Here is a tiny trained network, its code and every weight. The questions are about switching its units off for an input and a class, where a switched-off unit gives its printed mean instead of its output.

import numpy as np


def w(rows, s, z=0):
    codes = np.array(rows[::2]) - 128.0
    scale = np.full(codes.shape[1], s)
    scale[-1] = z or s
    return codes * scale


def norm(h):
    return h / np.sqrt((h * h).mean(-1, keepdims=True) + 1e-5)


def f(y):
    return np.maximum(y, 0)


def log_softmax(a):
    a = a - a.max(-1, keepdims=True)
    return a - np.log(np.exp(a).sum(-1, keepdims=True))


def net(x, mask):
    res = np.array(x, float).reshape(1, 8) / 4 @ E
    u = 0
    for l in range(3):
        y = f(norm(res) @ A[l][:, :-1].T + A[l][:, -1])
        res = res + np.where(mask[u : u + 4], y, B[l][:, -1]) @ B[l][:, :-1]
        u += 4
    return log_softmax(norm(res)[-1] @ U[:, :-1].T + U[:, -1])


A, B = {}, {}
E = w([
[132,162,161,179,197,110,80],'x0',
[83,125,131,12,160,108,197],'x1',
[113,29,90,45,152,216,96],'x2',
[149,166,200,120,224,206,157],'x3',
[118,136,101,154,210,118,117],'x4',
[241,124,207,153,123,154,211],'x5',
[95,156,80,67,155,92,100],'x6',
[95,170,173,163,96,137,95],'x7',
],0.011)
A[0] = w([
[56,102,74,70,150,140,109,249],'0.n1',
[124,32,69,93,160,177,109,93],'0.n2',
[155,59,85,5,86,143,201,2],'0.n3',
[60,125,79,107,46,128,92,61],'0.n4',
],0.012,0.0045)
B[0] = w([
[98,78,183,132,183,67,118,255],'0.n1',
[219,119,135,173,75,153,109,215],'0.n2',
[124,151,153,168,145,93,250,229],'0.n3',
[65,74,174,106,85,64,75,203],'0.n4',
],0.016,0.0086)
A[1] = w([
[147,103,127,206,112,56,61,199],'1.n1',
[210,17,23,139,142,91,134,250],'1.n2',
[131,54,122,38,180,254,115,16],'1.n3',
[32,188,38,131,250,100,136,54],'1.n4',
],0.009,0.0014)
B[1] = w([
[65,142,122,209,109,120,164,254],'1.n1',
[61,176,27,249,195,128,86,199],'1.n2',
[254,124,167,155,158,199,95,150],'1.n3',
[207,111,166,9,227,21,189,179],'1.n4',
],0.0098,0.0072)
A[2] = w([
[165,157,177,158,116,109,241,118],'2.n1',
[78,4,92,115,177,206,169,84],'2.n2',
[153,124,230,180,132,89,143,255],'2.n3',
[72,144,115,189,129,146,94,66],'2.n4',
],0.011,0.0032)
B[2] = w([
[87,221,102,143,134,170,129,214],'2.n1',
[200,252,207,222,116,142,134,145],'2.n2',
[150,141,97,129,115,150,207,247],'2.n3',
[161,119,97,170,74,122,159,157],'2.n4',
],0.013,0.015)
U = w([
[131,78,15,116,80,162,69,1],'0',
[57,102,104,146,68,85,7,115],'1',
[67,91,142,95,185,56,132,130],'2',
[195,119,157,96,132,201,52,86],'3',
[126,199,124,165,102,137,174,179],'4',
],0.018,0.0085)

Each question gives the input, the list of numbers given to net, and the class t.
The units are the neurons (one row each of A and B). Each row of codes is followed by its name. A weight is (code - 128) times the scale printed after its matrix; where a second scale follows, it is the last column's (A, B and U).
mask holds one flag per neuron, layer by layer. A switched-off neuron (its flag False) gives its mean, the last column of its row in B, instead of its output. The means were averaged over made-up inputs and are rounded, as every weight is.
A unit's drop is (log p(t) with every unit on - log p(t) with that unit switched off) / (log p(t) with every unit on - log p(t) with every unit switched off).
The circuit of an input: a set's keep is (log p(t) with only the set's units on - log p(t) with every unit switched off) / (log p(t) with every unit on - log p(t) with every unit switched off). Starting from all 12 units, units are removed one at a time, each time the one whose removal leaves the highest keep (on an exact tie, the one counted first), for as long as the keep stays at least 0.8.
units of the circuit, in order: the units of the circuit, biggest drop first
most important unit: the unit with the biggest drop
k most important neurons: the k neurons with the biggest drops, biggest first
drop when u is switched off: that unit's drop, to one decimal
input [5,-8,2,8,4,8,7,-5], class 3: most important unit -> 0.n3
input [6,6,5,-1,6,8,2,8], class 3: 3 most important neurons -> (0.n3, 1.n3, 1.n1)
input [5,5,-5,3,8,-3,-6,-1], class 2: 2 most important neurons -> (1.n4, 0.n2)
input [-2,4,5,-4,4,-2,-4,7], class 2: 3 most important neurons -> (0.n1, 0.n4, 0.n3)
input [-2,6,4,-5,-5,4,2,8], class 2: 2 most important neurons -> (0.n4, 0.n1)
input [2,3,-3,-8,5,-2,5,5], class 2: 2 most important neurons -> (0.n2, 1.n4)
input [1,-7,6,-4,-4,4,6,-2], class 0: units of the circuit, in order -> (0.n2, 2.n2)
input [-3,-1,8,5,-2,4,-3,7], class 3: 2 most important neurons -> (1.n3, 1.n1)
input [-5,-1,-5,-1,6,-1,4,-4], class 2: units of the circuit, in order -> (0.n2, 1.n4)
input [2,5,-4,-4,-7,-2,-2,7], class 1: units of the circuit, in order -> (0.n4, 0.n3)
input [-3,4,-2,-3,2,-6,-3,-4], class 2: 2 most important neurons -> (0.n1, 0.n3)
input [-4,2,-1,-7,0,1,3,1], class 2: 2 most important neurons -> (0.n4, 0.n3)
input [-3,-3,6,6,6,4,3,-4], class 3: 3 most important neurons -> (1.n3, 1.n1, 0.n2)
input [7,8,8,2,3,1,1,1], class 4: units of the circuit, in order -> (2.n2)
input [2,-8,-3,-3,-1,-5,4,2], class 1: 2 most important neurons -> (0.n3, 0.n4)
input [2,0,6,7,2,8,-2,-6], class 3: drop when 1.n1 is switched off -> 0.4
input [1,5,1,7,4,-8,-5,5], class 2: drop when 1.n4 is switched off -> 0.1
input [3,7,5,-4,7,-2,-8,-2], class 4: drop when 0.n2 is switched off -> 1.0
